Below is a small trained network, with its code and all its weights. Each question gives an input and a target symbol and asks what happens when units are switched off, that is, made to give their printed mean instead of their output.

import numpy as np


def w(rows, s, z=0):
    codes = np.array(rows[::2]) - 128.0
    scale = np.full(codes.shape[1], s)
    scale[-1] = z or s
    return codes * scale


def f(y):
    return np.maximum(y, 0)


def softmax(a):
    e = np.exp(a - a.max(-1, keepdims=True))
    return e / e.sum(-1, keepdims=True)


def log_softmax(a):
    a = a - a.max(-1, keepdims=True)
    return a - np.log(np.exp(a).sum(-1, keepdims=True))


def net(x, mask):
    ids = ['ΦΨαγεζηθλμξπστω'.index(c) for c in x.split()]
    T = len(ids)
    res = E[ids] + P[:T]
    u = 0
    for l in range(3):
        r = res
        for j in range(2):
            rows = slice(2 * j, 2 * j + 2)
            q, k, v = (r @ M[l][rows].T for M in (Q, K, V))
            z = softmax(np.where(np.tri(T) > 0, q @ k.T / 2**0.5, -1e9)) @ v
            o = O[l][rows]
            res = res + np.where(mask[u + j], z, o[:, -1]) @ o[:, :-1]
        u += 2
        y = f(res @ A[l][:, :-1].T + A[l][:, -1])
        res = res + np.where(mask[u : u + 4], y, B[l][:, -1]) @ B[l][:, :-1]
        u += 4
    return log_softmax(res[-1] @ U[:, :-1].T + U[:, -1])


Q, K, V, O, A, B = {}, {}, {}, {}, {}, {}
E = w([
[183,105,140,123,85],'Φ',
[207,212,195,194,178],'Ψ',
[141,89,195,91,218],'α',
[190,95,149,117,91],'γ',
[218,68,164,107,121],'ε',
[211,135,189,78,71],'ζ',
[197,111,83,70,85],'η',
[80,201,151,88,101],'θ',
[158,165,43,59,190],'λ',
[186,105,137,122,85],'μ',
[171,70,246,111,85],'ξ',
[186,112,119,111,79],'π',
[8,194,222,158,242],'σ',
[147,254,185,145,113],'τ',
[139,46,142,76,97],'ω',
],0.0075)
P = w([
[167,57,141,193,23],'0',
[162,78,152,171,51],'1',
[152,93,157,157,73],'2',
[149,109,163,145,91],'3',
[141,122,169,130,117],'4',
[142,137,179,112,136],'5',
[137,151,182,104,151],'6',
[129,165,185,90,170],'7',
[127,181,191,83,184],'8',
[119,193,190,73,200],'9',
[108,203,196,66,216],'10',
[110,219,201,54,234],'11',
[88,226,195,37,253],'12',
],0.0033)
Q[0] = w([
[232,136,239,31,125],'L0H0',
[254,146,172,81,142],'L0H0',
[171,97,121,159,197],'L0H1',
[110,147,183,135,124],'L0H1',
],0.043)
K[0] = w([
[34,227,181,94,241],'L0H0',
[72,180,78,172,245],'L0H0',
[178,48,129,200,254],'L0H1',
[92,138,237,178,120],'L0H1',
],0.022)
V[0] = w([
[221,157,8,67,139],'L0H0',
[34,181,154,103,25],'L0H0',
[132,147,107,128,186],'L0H1',
[50,147,173,194,165],'L0H1',
],0.011)
O[0] = w([
[127,133,129,1,90,3],'L0H0',
[64,169,156,172,48,115],'L0H0',
[122,145,153,88,141,105],'L0H1',
[118,173,39,115,156,121],'L0H1',
],0.0087,0.0052)
A[0] = w([
[114,103,12,179,115,150],'L0N0',
[120,121,96,133,109,54],'L0N1',
[127,68,170,87,138,235],'L0N2',
[105,110,205,116,137,252],'L0N3',
],0.011,0.0033)
B[0] = w([
[118,155,48,61,76,157],'L0N0',
[124,148,123,148,144,128],'L0N1',
[191,142,2,135,116,236],'L0N2',
[119,156,39,233,129,253],'L0N3',
],0.0091,0.0055)
Q[1] = w([
[252,215,25,190,168],'L1H0',
[182,247,44,222,101],'L1H0',
[168,171,53,119,109],'L1H1',
[76,158,82,125,131],'L1H1',
],0.029)
K[1] = w([
[134,153,117,81,228],'L1H0',
[15,251,115,134,180],'L1H0',
[48,186,113,80,230],'L1H1',
[31,94,105,72,168],'L1H1',
],0.022)
V[1] = w([
[243,246,208,135,86],'L1H0',
[236,129,159,144,199],'L1H0',
[145,128,127,136,123],'L1H1',
[203,146,181,153,126],'L1H1',
],0.014)
O[1] = w([
[231,254,159,84,106,117],'L1H0',
[199,119,133,62,171,253],'L1H0',
[140,130,133,138,119,156],'L1H1',
[170,165,183,128,140,123],'L1H1',
],0.011,0.0049)
A[1] = w([
[195,54,154,187,181,127],'L1N0',
[87,67,58,50,137,5],'L1N1',
[136,97,4,121,101,143],'L1N2',
[132,155,85,108,26,86],'L1N3',
],0.012,0.0028)
B[1] = w([
[156,222,62,203,166,248],'L1N0',
[122,254,166,179,86,182],'L1N1',
[52,23,135,2,176,250],'L1N2',
[133,200,147,74,37,174],'L1N3',
],0.0094,0.013)
Q[2] = w([
[155,251,31,84,130],'L2H0',
[210,75,172,79,9],'L2H0',
[75,108,159,161,105],'L2H1',
[80,102,163,172,85],'L2H1',
],0.012)
K[2] = w([
[117,217,188,81,254],'L2H0',
[172,190,35,2,66],'L2H0',
[162,40,121,161,85],'L2H1',
[157,71,127,164,91],'L2H1',
],0.013)
V[2] = w([
[101,52,254,181,142],'L2H0',
[141,23,202,186,111],'L2H0',
[111,129,226,156,199],'L2H1',
[11,244,212,92,232],'L2H1',
],0.0098)
O[2] = w([
[96,227,45,95,156,3],'L2H0',
[133,222,92,104,165,13],'L2H0',
[137,121,33,114,69,92],'L2H1',
[210,97,5,180,1,147],'L2H1',
],0.0067,0.022)
A[2] = w([
[254,231,56,128,54,70],'L2N0',
[72,48,208,228,183,148],'L2N1',
[248,149,164,3,250,4],'L2N2',
[37,173,86,151,186,53],'L2N3',
],0.0082,0.0024)
B[2] = w([
[38,129,195,118,254,181],'L2N0',
[106,160,8,140,69,253],'L2N1',
[113,223,32,30,142,187],'L2N2',
[211,81,200,154,162,193],'L2N3',
],0.0097,0.022)
U = w([
[2,63,97,133,165,155],'Φ',
[173,69,97,171,155,162],'Ψ',
[139,198,119,218,143,104],'α',
[125,124,128,123,115,115],'γ',
[88,100,134,132,140,170],'ε',
[168,108,145,106,183,125],'ζ',
[217,166,164,121,81,136],'η',
[130,95,202,159,121,153],'θ',
[76,126,147,159,65,170],'λ',
[122,132,118,123,116,113],'μ',
[134,47,152,80,111,109],'ξ',
[82,103,128,79,113,94],'π',
[130,122,129,123,118,112],'σ',
[135,130,80,106,138,3],'τ',
[115,120,134,112,111,128],'ω',
],0.0062,0.0059)

Each question gives the input, a string of symbols that net reads in full, and the target symbol t.
The units are the heads (2 rows each of Q, K, V and O) and the neurons (one row each of A and B). Each row of codes is followed by its name. A weight is (code - 128) times the scale printed after its matrix; where a second scale follows, it is the last column's (O, A, B and U).
mask holds one flag per unit, layer by layer, with each layer's heads first. A switched-off unit (its flag False) gives its mean, the last column of its rows in O or B, instead of its output. The means were averaged over made-up inputs and are rounded, as every weight is.
A unit's drop is (log p(t) with every unit on - log p(t) with that unit switched off) / (log p(t) with every unit on - log p(t) with every unit switched off).
The circuit of an input: a set's keep is (log p(t) with only the set's units on - log p(t) with every unit switched off) / (log p(t) with every unit on - log p(t) with every unit switched off). Starting from the 12 units with the biggest drops (on a tie, the unit counted first), units are removed one at a time, each time the one whose removal leaves the highest keep (on an exact tie, the one counted first), for as long as the keep stays at least 0.8.
circuit, biggest first: the units of the circuit, biggest drop first
top k neurons: the k neurons with the biggest drops, biggest first
k most important neurons of layer l: the k neurons of layer l with the biggest drops, biggest first
which heads matter: for each layer, one digit per head in row order, 1 if its drop is at least 0.15 and else 0, layers parted by /
input Ψ η σ, target Φ: circuit, biggest first => (L1H0; L0H1)
input ζ ζ ζ ε α ε ε, target Ψ: which heads matter => 10 / 10 / 11
input α ξ ξ ζ ω Ψ ξ, target ζ: circuit, biggest first => (L2N0; L1H0; L2N1)
input τ ζ α ξ λ π τ μ, target θ: most important neuron of layer 0 => (L0N2)
input μ ξ ξ ζ σ ε α ζ ζ π ζ ζ Φ, target Φ: circuit, biggest first => (L0H1; L1H0)
input ζ ζ ξ ζ ξ ε, target τ: top 2 neurons => (L2N2; L0N2)
input α Ψ ε ζ π, target ζ: which heads matter => 00 / 10 / 00
input ε α λ Ψ ζ ζ ζ μ ζ ε μ ζ ζ, target ζ: circuit, biggest first => (L0H1; L1H0; L2N0; L2N1)
input μ α ζ ε ζ θ α γ η ζ λ, target ξ: circuit, biggest first => (L0H0; L1N0; L1N2; L2N1)
input ζ θ ζ ε ζ α Ψ γ Φ ζ ξ, target ζ: circuit, biggest first => (L2N0; L1H0; L0N2; L2N1)
input ε π ε ζ ε ζ ζ ε ε, target τ: which heads matter => 10 / 10 / 01
input α π ξ λ ζ, target ξ: circuit, biggest first => (L0H0; L1N2; L0N2; L2H0)
input θ Ψ ζ ε η ε ζ ζ μ ζ ε η Φ, target ζ: circuit, biggest first => (L0H1; L2N0; L1H0; L2N1)
input ζ τ ζ, target θ: which heads matter => 10 / 10 / 00
input λ ξ α, target Ψ: top 2 neurons => (L1N0; L1N1)
input λ ξ ζ, target ξ: top 3 neurons => (L1N1; L1N2; L0N2)
input ζ π σ, target Φ: circuit, biggest first => (L0H1; L1H0)
input α η ζ μ ξ η, target Ψ: most important neuron of layer 0 => (L0N0)
input ζ ζ ζ ζ, target η: circuit, biggest first => (L1H0; L1N2)
input Ψ Ψ η, target ζ: circuit, biggest first => (L2N0; L1H0; L2N1)
input α θ ξ, target λ: top 3 neurons => (L1N0; L1N3; L1N2)
input ε σ η ε μ ζ, target Φ: most important neuron of layer 1 => (L1N0)
input α ζ Ψ α ε α μ γ, target Ψ: 2 most important neurons of layer 0 => (L0N2; L0N0)
input ε γ ζ ε ξ τ η, target θ: 2 most important neurons of layer 1 => (L1N2; L1N3)
